Below is a small trained network, with its code and all its weights. Each question gives an input and a target symbol and asks what happens when units are switched off, that is, made to give their printed mean instead of their output.

import numpy as np


def w(rows, s, z=0):
    codes = np.array(rows[::2]) - 128.0
    scale = np.full(codes.shape[1], s)
    scale[-1] = z or s
    return codes * scale


def norm(h):
    return h / np.sqrt((h * h).mean(-1, keepdims=True) + 1e-5)


def f(y):
    return y / 2 * (1 + np.tanh(0.7978845608 * (y + 0.044715 * y**3)))


def softmax(a):
    e = np.exp(a - a.max(-1, keepdims=True))
    return e / e.sum(-1, keepdims=True)


def log_softmax(a):
    a = a - a.max(-1, keepdims=True)
    return a - np.log(np.exp(a).sum(-1, keepdims=True))


def net(x, mask):
    ids = ['ΠΨΩαβδζηθμξφ'.index(c) for c in x.split()]
    T = len(ids)
    res = E[ids] + P[:T]
    r = norm(res)
    for j in range(3):
        rows = slice(3 * j, 3 * j + 3)
        q, k, v = (r @ M[0][rows].T for M in (Q, K, V))
        z = softmax(np.where(np.tri(T) > 0, q @ k.T / 3**0.5, -1e9)) @ v
        o = O[0][rows]
        res = res + np.where(mask[j], z, o[:, -1]) @ o[:, :-1]
    y = f(norm(res) @ A[0][:, :-1].T + A[0][:, -1])
    res = res + np.where(mask[3:11], y, B[0][:, -1]) @ B[0][:, :-1]
    return log_softmax(norm(res)[-1] @ U[:, :-1].T + U[:, -1])


Q, K, V, O, A, B = {}, {}, {}, {}, {}, {}
E = w([
[153,140,117,201,67,73],'Π',
[81,151,132,185,100,149],'Ψ',
[117,119,114,201,144,33],'Ω',
[139,175,52,101,125,181],'α',
[120,117,47,123,140,108],'β',
[124,151,46,130,75,184],'δ',
[158,130,1,87,105,158],'ζ',
[172,159,75,108,108,166],'η',
[113,160,2,126,92,164],'θ',
[224,188,66,99,92,115],'μ',
[144,140,119,157,110,126],'ξ',
[108,103,109,213,88,71],'φ',
],0.0087)
P = w([
[122,57,169,79,95,83],'0',
[111,216,171,116,113,148],'1',
[44,71,41,130,79,55],'2',
[121,186,193,126,135,157],'3',
[155,109,21,100,152,28],'4',
[120,200,183,138,151,157],'5',
[117,71,44,135,102,64],'6',
[133,190,190,146,166,166],'7',
[170,100,11,123,134,53],'8',
[141,179,191,159,215,167],'9',
[228,40,82,162,75,88],'10',
[148,175,158,176,200,208],'11',
[36,60,78,117,148,66],'12',
],0.012)
Q[0] = w([
[190,179,166,177,139,200],'h0',
[113,80,71,115,54,56],'h0',
[90,148,170,122,124,193],'h0',
[185,168,127,169,132,144],'h1',
[71,62,160,62,111,140],'h1',
[145,229,247,154,181,200],'h1',
[81,135,201,126,161,193],'h2',
[99,113,110,96,190,128],'h2',
[161,234,223,137,213,209],'h2',
],0.014)
K[0] = w([
[101,99,181,48,169,73],'h0',
[181,123,86,204,178,158],'h0',
[119,168,133,40,90,58],'h0',
[104,96,162,91,208,100],'h1',
[81,188,54,176,121,129],'h1',
[88,107,154,32,54,77],'h1',
[84,158,116,57,46,62],'h2',
[131,123,148,125,80,226],'h2',
[55,95,196,2,85,75],'h2',
],0.012)
V[0] = w([
[163,118,72,71,138,57],'h0',
[121,92,202,41,159,162],'h0',
[221,151,76,106,96,154],'h0',
[95,189,156,57,194,162],'h1',
[3,90,183,177,125,126],'h1',
[80,151,49,133,93,106],'h1',
[106,114,216,63,127,172],'h2',
[248,181,124,127,165,41],'h2',
[182,150,206,175,40,155],'h2',
],0.011)
O[0] = w([
[122,145,169,107,175,47,169],'h0',
[42,83,130,163,88,112,86],'h0',
[196,37,193,163,165,79,150],'h0',
[68,158,96,131,121,70,50],'h1',
[118,198,83,178,104,204,140],'h1',
[202,133,93,125,164,128,139],'h1',
[26,132,112,203,49,81,146],'h2',
[112,121,185,10,217,53,139],'h2',
[110,44,245,108,72,182,253],'h2',
],0.011,0.0054)
A[0] = w([
[37,87,110,87,94,36,98],'n0',
[158,197,175,74,172,75,159],'n1',
[120,98,114,92,6,162,94],'n2',
[182,44,89,182,117,38,165],'n3',
[120,172,187,165,89,178,145],'n4',
[131,175,107,62,148,111,174],'n5',
[144,151,110,90,99,211,47],'n6',
[115,229,65,212,125,131,253],'n7',
],0.011,0.0053)
B[0] = w([
[194,246,138,185,152,46,184],'n0',
[32,76,96,218,215,195,197],'n1',
[54,111,254,171,230,151,203],'n2',
[120,141,85,103,71,253,254],'n3',
[158,192,23,23,124,158,206],'n4',
[99,135,160,195,157,161,154],'n5',
[190,226,129,157,153,83,155],'n6',
[113,36,123,24,137,42,222],'n7',
],0.0093,0.0078)
U = w([
[3,116,107,39,82,123,96],'Π',
[87,178,49,82,191,105,139],'Ψ',
[214,69,46,66,34,127,150],'Ω',
[185,211,82,102,89,98,218],'α',
[103,86,105,45,185,52,95],'β',
[107,176,212,208,108,113,157],'δ',
[162,128,119,138,85,46,255],'ζ',
[98,105,109,220,55,220,103],'η',
[92,118,105,228,219,180,40],'θ',
[209,217,181,137,161,217,76],'μ',
[156,20,210,54,139,120,69],'ξ',
[254,72,64,155,191,90,98],'φ',
],0.0082,0.003)

Each question gives the input, a string of symbols that net reads in full, and the target symbol t.
The units are the heads (3 rows each of Q, K, V and O) and the neurons (one row each of A and B). Each row of codes is followed by its name. A weight is (code - 128) times the scale printed after its matrix; where a second scale follows, it is the last column's (O, A, B and U).
mask holds one flag per unit, heads first, then neurons. A switched-off unit (its flag False) gives its mean, the last column of its rows in O or B, instead of its output. The means were averaged over made-up inputs and are rounded, as every weight is.
A unit's drop is (log p(t) with every unit on - log p(t) with that unit switched off) / (log p(t) with every unit on - log p(t) with every unit switched off).
The circuit of an input: a set's keep is (log p(t) with only the set's units on - log p(t) with every unit switched off) / (log p(t) with every unit on - log p(t) with every unit switched off). Starting from all 11 units, units are removed one at a time, each time the one whose removal leaves the highest keep (on an exact tie, the one counted first), for as long as the keep stays at least 0.8.
units of the circuit, in order: the units of the circuit, biggest drop first
unit that matters most: the unit with the biggest drop
k most important neurons: the k neurons with the biggest drops, biggest first
heads that matter: for each layer, one digit per head in row order, 1 if its drop is at least 0.15 and else 0, layers parted by /
input Π ξ Π, target δ: unit that matters most -> h2
input Ψ ζ Π φ, target η: heads that matter -> 011
input θ δ δ Π Ψ θ ξ Ψ Π ξ Ω, target δ: units of the circuit, in order -> [h1 n0 h0 n2]
input φ δ Ψ Ω φ Ω Π α Π α Ψ, target α: 3 most important neurons -> [n0 n3 n2]
input δ ξ ξ μ η δ θ μ φ ζ, target Ω: heads that matter -> 001
input θ δ Ψ μ η Π Ψ δ β, target η: units of the circuit, in order -> [h2 n7]
input δ α ξ Π, target Ω: heads that matter -> 001
input β Ψ η ζ δ ξ η ξ μ δ Π δ, target β: units of the circuit, in order -> [n7 h2]
input μ Ω Ψ Π ζ δ φ μ μ Π, target ξ: heads that matter -> 010
input Ψ φ η ζ φ θ μ Ψ Π δ η, target η: units of the circuit, in order -> [h1 n7]
input Ω Π β ξ μ φ Π Π Π Π, target Ψ: units of the circuit, in order -> [h0 h2]
input θ θ Π θ ξ ζ Ψ, target φ: heads that matter -> 111
input Π Ψ μ β β δ θ δ α, target η: heads that matter -> 101
input Ψ η φ Π δ ξ η Ω Ψ Π ξ Π Ψ, target ξ: units of the circuit, in order -> [h2]
input φ Ω Π Π Ψ η φ ξ Π η μ Ω Π, target θ: units of the circuit, in order -> [h2 n5 n1 n7]
input Ω θ α, target Ω: heads that matter -> 010
input Π θ δ ξ θ η η, target ζ: 2 most important neurons -> [n0 n2]
input ζ ξ δ Ω δ ξ φ μ Ω Π α δ, target θ: heads that matter -> 111
input Ψ ζ φ Π θ ζ δ Ψ θ, target Π: units of the circuit, in order -> [h1 n7 h2]
input θ ζ ξ Ω δ θ θ Ω Ψ Ψ Π θ, target φ: units of the circuit, in order -> [h2 h1 n7]
input θ δ ξ Π η, target ξ: heads that matter -> 001
input θ Π α Ψ θ ζ Ψ Ψ, target φ: units of the circuit, in order -> [h2 h1 n7]
input μ φ δ δ δ δ, target ξ: heads that matter -> 010
input Ω δ θ δ Ψ ξ Π δ ζ, target η: unit that matters most -> h0
input ζ Π Π θ Π Π Π ξ Π Π, target θ: 2 most important neurons -> [n1 n3]
input μ δ φ ξ ζ ξ Π θ η β ξ Π Ω, target ξ: heads that matter -> 101
input η μ Π, target β: units of the circuit, in order -> [h2]
input δ α Ψ Π Π ξ, target Ω: units of the circuit, in order -> [h2 n7 n1]
input δ ζ δ η, target Ω: 3 most important neurons -> [n7 n4 n1]
